Below are the code and all the weights of a small trained network. Each question names an input and a target symbol and asks about switching units off, where a switched-off unit gives its printed mean instead of its output.

import numpy as np


def w(rows, s, z=0):
    codes = np.array(rows[::2]) - 128.0
    scale = np.full(codes.shape[1], s)
    scale[-1] = z or s
    return codes * scale


def f(y):
    return y / 2 * (1 + np.tanh(0.7978845608 * (y + 0.044715 * y**3)))


def softmax(a):
    e = np.exp(a - a.max(-1, keepdims=True))
    return e / e.sum(-1, keepdims=True)


def log_softmax(a):
    a = a - a.max(-1, keepdims=True)
    return a - np.log(np.exp(a).sum(-1, keepdims=True))


def net(x, mask):
    ids = ['ΓΛΠΣΦαβδεζημξτ'.index(c) for c in x.split()]
    T = len(ids)
    res = E[ids] + P[:T]
    u = 0
    for l in range(2):
        q, k, v = (res @ M[l].T for M in (Q, K, V))
        z = softmax(np.where(np.tri(T) > 0, q @ k.T / 3**0.5, -1e9)) @ v
        res = res + np.where(mask[u], z, O[l][:, -1]) @ O[l][:, :-1]
        u += 1
        y = f(res @ A[l][:, :-1].T + A[l][:, -1])
        res = res + np.where(mask[u : u + 4], y, B[l][:, -1]) @ B[l][:, :-1]
        u += 4
    return log_softmax(res[-1] @ U[:, :-1].T + U[:, -1])


Q, K, V, O, A, B = {}, {}, {}, {}, {}, {}
E = w([
[204,154,189],'Γ',
[69,130,53],'Λ',
[140,35,217],'Π',
[156,87,215],'Σ',
[201,164,81],'Φ',
[57,131,134],'α',
[23,126,134],'β',
[24,71,152],'δ',
[43,117,2],'ε',
[109,205,158],'ζ',
[183,170,156],'η',
[212,98,86],'μ',
[127,236,49],'ξ',
[86,45,91],'τ',
],0.019)
P = w([
[181,123,157],'0',
[219,124,137],'1',
[3,153,180],'2',
[239,122,121],'3',
[23,170,181],'4',
[246,122,112],'5',
[35,164,181],'6',
[254,120,106],'7',
[35,167,185],'8',
],0.005)
Q[0] = w([
[140,136,166],'L0H0',
[177,182,4],'L0H0',
[96,91,155],'L0H0',
],0.017)
K[0] = w([
[152,144,143],'L0H0',
[121,255,130],'L0H0',
[88,66,99],'L0H0',
],0.012)
V[0] = w([
[83,66,46],'L0H0',
[206,74,28],'L0H0',
[149,4,107],'L0H0',
],0.0028)
O[0] = w([
[36,84,68,58],'L0H0',
[139,93,76,171],'L0H0',
[191,4,232,1],'L0H0',
],0.0036,0.00047)
A[0] = w([
[49,153,124,74],'L0N0',
[121,190,96,4],'L0N1',
[67,191,85,184],'L0N2',
[158,136,10,106],'L0N3',
],0.013,0.0035)
B[0] = w([
[202,183,31,180],'L0N0',
[120,136,19,179],'L0N1',
[177,89,255,252],'L0N2',
[20,97,125,255],'L0N3',
],0.0099,0.008)
Q[1] = w([
[128,183,168],'L1H0',
[2,185,189],'L1H0',
[109,84,98],'L1H0',
],0.0075)
K[1] = w([
[117,178,93],'L1H0',
[7,203,40],'L1H0',
[122,86,152],'L1H0',
],0.011)
V[1] = w([
[253,11,138],'L1H0',
[179,34,103],'L1H0',
[153,151,157],'L1H0',
],0.0065)
O[1] = w([
[244,58,155,3],'L1H0',
[197,2,99,170],'L1H0',
[123,227,178,7],'L1H0',
],0.0073,0.00078)
A[1] = w([
[200,203,105,34],'L1N0',
[64,50,140,54],'L1N1',
[129,134,172,74],'L1N2',
[166,126,5,254],'L1N3',
],0.018,0.002)
B[1] = w([
[135,160,21,153],'L1N0',
[140,135,44,255],'L1N1',
[111,173,166,172],'L1N2',
[48,7,253,192],'L1N3',
],0.013,0.0092)
U = w([
[240,155,94,2],'Γ',
[144,147,69,66],'Λ',
[250,88,104,1],'Π',
[207,139,200,183],'Σ',
[82,126,182,59],'Φ',
[146,153,154,140],'α',
[155,159,147,186],'β',
[163,132,96,167],'δ',
[115,122,85,21],'ε',
[144,203,115,98],'ζ',
[195,158,91,166],'η',
[149,94,155,127],'μ',
[39,190,143,108],'ξ',
[157,98,110,225],'τ',
],0.013,0.0069)

Each question gives the input, a string of symbols that net reads in full, and the target symbol t.
The units are the heads (3 rows each of Q, K, V and O) and the neurons (one row each of A and B). Each row of codes is followed by its name. A weight is (code - 128) times the scale printed after its matrix; where a second scale follows, it is the last column's (O, A, B and U).
mask holds one flag per unit, layer by layer, with each layer's heads first. A switched-off unit (its flag False) gives its mean, the last column of its rows in O or B, instead of its output. The means were averaged over made-up inputs and are rounded, as every weight is.
A unit's drop is (log p(t) with every unit on - log p(t) with that unit switched off) / (log p(t) with every unit on - log p(t) with every unit switched off).
The circuit of an input: a set's keep is (log p(t) with only the set's units on - log p(t) with every unit switched off) / (log p(t) with every unit on - log p(t) with every unit switched off). Starting from all 10 units, units are removed one at a time, each time the one whose removal leaves the highest keep (on an exact tie, the one counted first), for as long as the keep stays at least 0.8.
units of the circuit, in order: the units of the circuit, biggest drop first
most important unit: the unit with the biggest drop
k most important neurons: the k neurons with the biggest drops, biggest first
top k neurons in layer l: the k neurons of layer l with the biggest drops, biggest first
drop of u: that unit's drop, to one decimal
input Σ ξ η, target ξ: units of the circuit, in order : [L1H0]
input Φ η Γ Φ Φ ξ Σ, target ξ: top 3 neurons in layer 0 : [L0N0 L0N1 L0N3]
input ε μ Π τ δ, target τ: 3 most important neurons : [L0N0 L0N3 L0N2]
input Φ ξ Φ Σ α τ η Λ, target Λ: 2 most important neurons : [L0N2 L0N3]
input Σ Σ Π μ μ, target μ: top 2 neurons in layer 0 : [L0N2 L0N3]
input Γ Σ ξ Φ Φ, target ξ: units of the circuit, in order : [L0N3 L1H0 L0H0]
input ξ ξ Φ, target ξ: units of the circuit, in order : [L1H0 L0N3]
input Γ Σ ξ ζ τ ε Σ Φ, target Φ: 3 most important neurons : [L1N3 L0N2 L0N3]
input Σ β Σ Φ Π τ ε, target τ: 2 most important neurons : [L0N2 L0N0]
input ε ε Σ ε τ ε, target ε: 3 most important neurons : [L0N3 L1N1 L0N0]
input Σ ξ ξ Φ Π, target ξ: 2 most important neurons : [L0N0 L0N1]
input δ Σ Σ Σ α ξ Σ β ζ, target ζ: 2 most important neurons : [L0N3 L0N0]
input Σ ζ ξ Σ Σ, target ξ: 4 most important neurons : [L0N0 L0N1 L1N2 L1N3]
input Φ Φ Π Γ, target Γ: 3 most important neurons : [L0N3 L1N0 L1N3]
input μ Γ δ Σ, target Σ: top 3 neurons in layer 1 : [L1N1 L1N2 L1N0]
input Σ Σ η Π Λ β Λ Λ, target Λ: 2 most important neurons : [L0N3 L1N1]
input Σ η τ ξ, target ξ: top 2 neurons in layer 0 : [L0N3 L0N1]
input δ Σ Λ Π ζ, target ζ: 4 most important neurons : [L0N3 L1N0 L0N0 L1N3]
input ε ξ Γ, target ξ: top 2 neurons in layer 1 : [L1N1 L1N2]
input Φ ξ ξ Π Σ ξ Γ, target ξ: most important unit : L0N0
input ξ Γ τ μ ε η, target η: 2 most important neurons : [L1N0 L0N3]
input ξ Σ Σ Λ τ Π, target Π: 2 most important neurons : [L0N3 L0N2]
input Σ η μ η, target η: drop of L1N0 : 1.0
input μ Σ Λ Σ Σ ξ Σ μ, target μ: drop of L0N0 : 0.1
input ζ τ ε, target τ: drop of L0N3 : 1.4
